Here is a tiny trained network, its code and every weight. The questions are about switching its units off for an input and a class, where a switched-off unit gives its printed mean instead of its output.

import numpy as np


def w(rows, s, z=0):
    codes = np.array(rows[::2]) - 128.0
    scale = np.full(codes.shape[1], s)
    scale[-1] = z or s
    return codes * scale


def f(y):
    return np.maximum(y, 0)


def log_softmax(a):
    a = a - a.max(-1, keepdims=True)
    return a - np.log(np.exp(a).sum(-1, keepdims=True))


def net(x, mask):
    res = np.array(x, float).reshape(1, 6) / 4 @ E
    y = f(res @ A[0][:, :-1].T + A[0][:, -1])
    res = res + np.where(mask, y, B[0][:, -1]) @ B[0][:, :-1]
    return log_softmax(res[-1] @ U[:, :-1].T + U[:, -1])


A, B = {}, {}
E = w([
[100,157,136,114,165,172,89,173,142,162],'x0',
[107,162,91,248,138,241,121,126,70,106],'x1',
[151,134,132,81,157,123,159,177,41,128],'x2',
[47,65,165,150,72,207,163,185,101,84],'x3',
[41,156,94,124,182,109,123,155,171,208],'x4',
[119,177,99,116,138,195,117,14,122,202],'x5',
],0.012)
A[0] = w([
[125,175,87,178,169,153,135,84,103,189,88],'neuron 1',
[71,131,147,100,116,159,126,247,97,117,204],'neuron 2',
[66,123,156,196,98,128,107,78,229,107,103],'neuron 3',
[175,122,134,150,89,129,142,103,89,79,128],'neuron 4',
[178,93,149,123,92,42,154,103,116,105,255],'neuron 5',
[162,137,124,132,141,136,104,38,161,158,212],'neuron 6',
[112,147,142,75,140,109,117,80,197,165,111],'neuron 7',
],0.015,0.0031)
B[0] = w([
[151,162,88,138,215,140,123,82,90,174,248],'neuron 1',
[87,104,174,166,164,151,139,218,128,171,252],'neuron 2',
[166,102,5,170,81,139,150,127,171,176,225],'neuron 3',
[115,127,160,134,101,157,118,112,127,31,207],'neuron 4',
[152,142,127,83,155,93,144,158,131,50,246],'neuron 5',
[87,150,190,82,83,118,83,32,101,139,226],'neuron 6',
[101,119,171,100,70,92,87,122,140,198,224],'neuron 7',
],0.015,0.017)
U = w([
[190,117,181,173,54,191,114,62,105,7,132],'0',
[149,198,134,149,185,157,87,44,83,160,174],'1',
[123,123,169,35,60,15,66,92,221,196,6],'2',
[149,79,92,184,80,142,128,123,201,150,21],'3',
[62,59,190,197,182,176,137,236,149,177,233],'4',
[191,81,158,50,149,1,173,202,197,66,229],'5',
],0.0078,0.0016)

Each question gives the input, the list of numbers given to net, and the class t.
The units are the neurons (one row each of A and B). Each row of codes is followed by its name. A weight is (code - 128) times the scale printed after its matrix; where a second scale follows, it is the last column's (A, B and U).
mask holds one flag per neuron, in row order. A switched-off neuron (its flag False) gives its mean, the last column of its row in B, instead of its output. The means were averaged over made-up inputs and are rounded, as every weight is.
A unit's drop is (log p(t) with every unit on - log p(t) with that unit switched off) / (log p(t) with every unit on - log p(t) with every unit switched off).
most important unit: the unit with the biggest drop
k most important neurons: the k neurons with the biggest drops, biggest first
drop when u is switched off: that unit's drop, to one decimal
input [-2,-3,-1,5,-1,2], class 3: 3 most important neurons => neuron 2; neuron 6; neuron 5
input [7,-3,-2,-3,-4,-3], class 5: most important unit => neuron 6
input [-3,-6,-2,7,-5,4], class 0: 2 most important neurons => neuron 4; neuron 2
input [-3,-4,-4,7,-4,-2], class 5: 2 most important neurons => neuron 5; neuron 6
input [-3,7,-5,3,-2,-7], class 3: 2 most important neurons => neuron 3; neuron 4
input [-3,5,0,8,-6,-3], class 4: 2 most important neurons => neuron 2; neuron 6
input [8,-3,1,-6,-6,-3], class 5: 2 most important neurons => neuron 5; neuron 6
input [5,0,-5,4,-5,6], class 3: 3 most important neurons => neuron 3; neuron 1; neuron 5
input [-6,-4,-4,7,1,4], class 3: 2 most important neurons => neuron 3; neuron 6
input [3,-7,-5,7,-2,1], class 3: 2 most important neurons => neuron 3; neuron 6
input [6,-8,0,-1,6,-6], class 4: 2 most important neurons => neuron 2; neuron 6
input [2,-3,5,-3,-1,7], class 2: 2 most important neurons => neuron 7; neuron 6
input [5,-3,-6,8,-8,4], class 3: drop when neuron 3 is switched off => 1.4
input [-5,-4,5,6,-1,2], class 5: drop when neuron 5 is switched off => 0.4
input [-5,-7,0,-1,-1,-1], class 5: drop when neuron 5 is switched off => 2.0
input [-2,5,0,-2,-6,2], class 0: most important unit => neuron 4
input [-2,-8,8,8,4,-1], class 4: drop when neuron 2 is switched off => 2.8
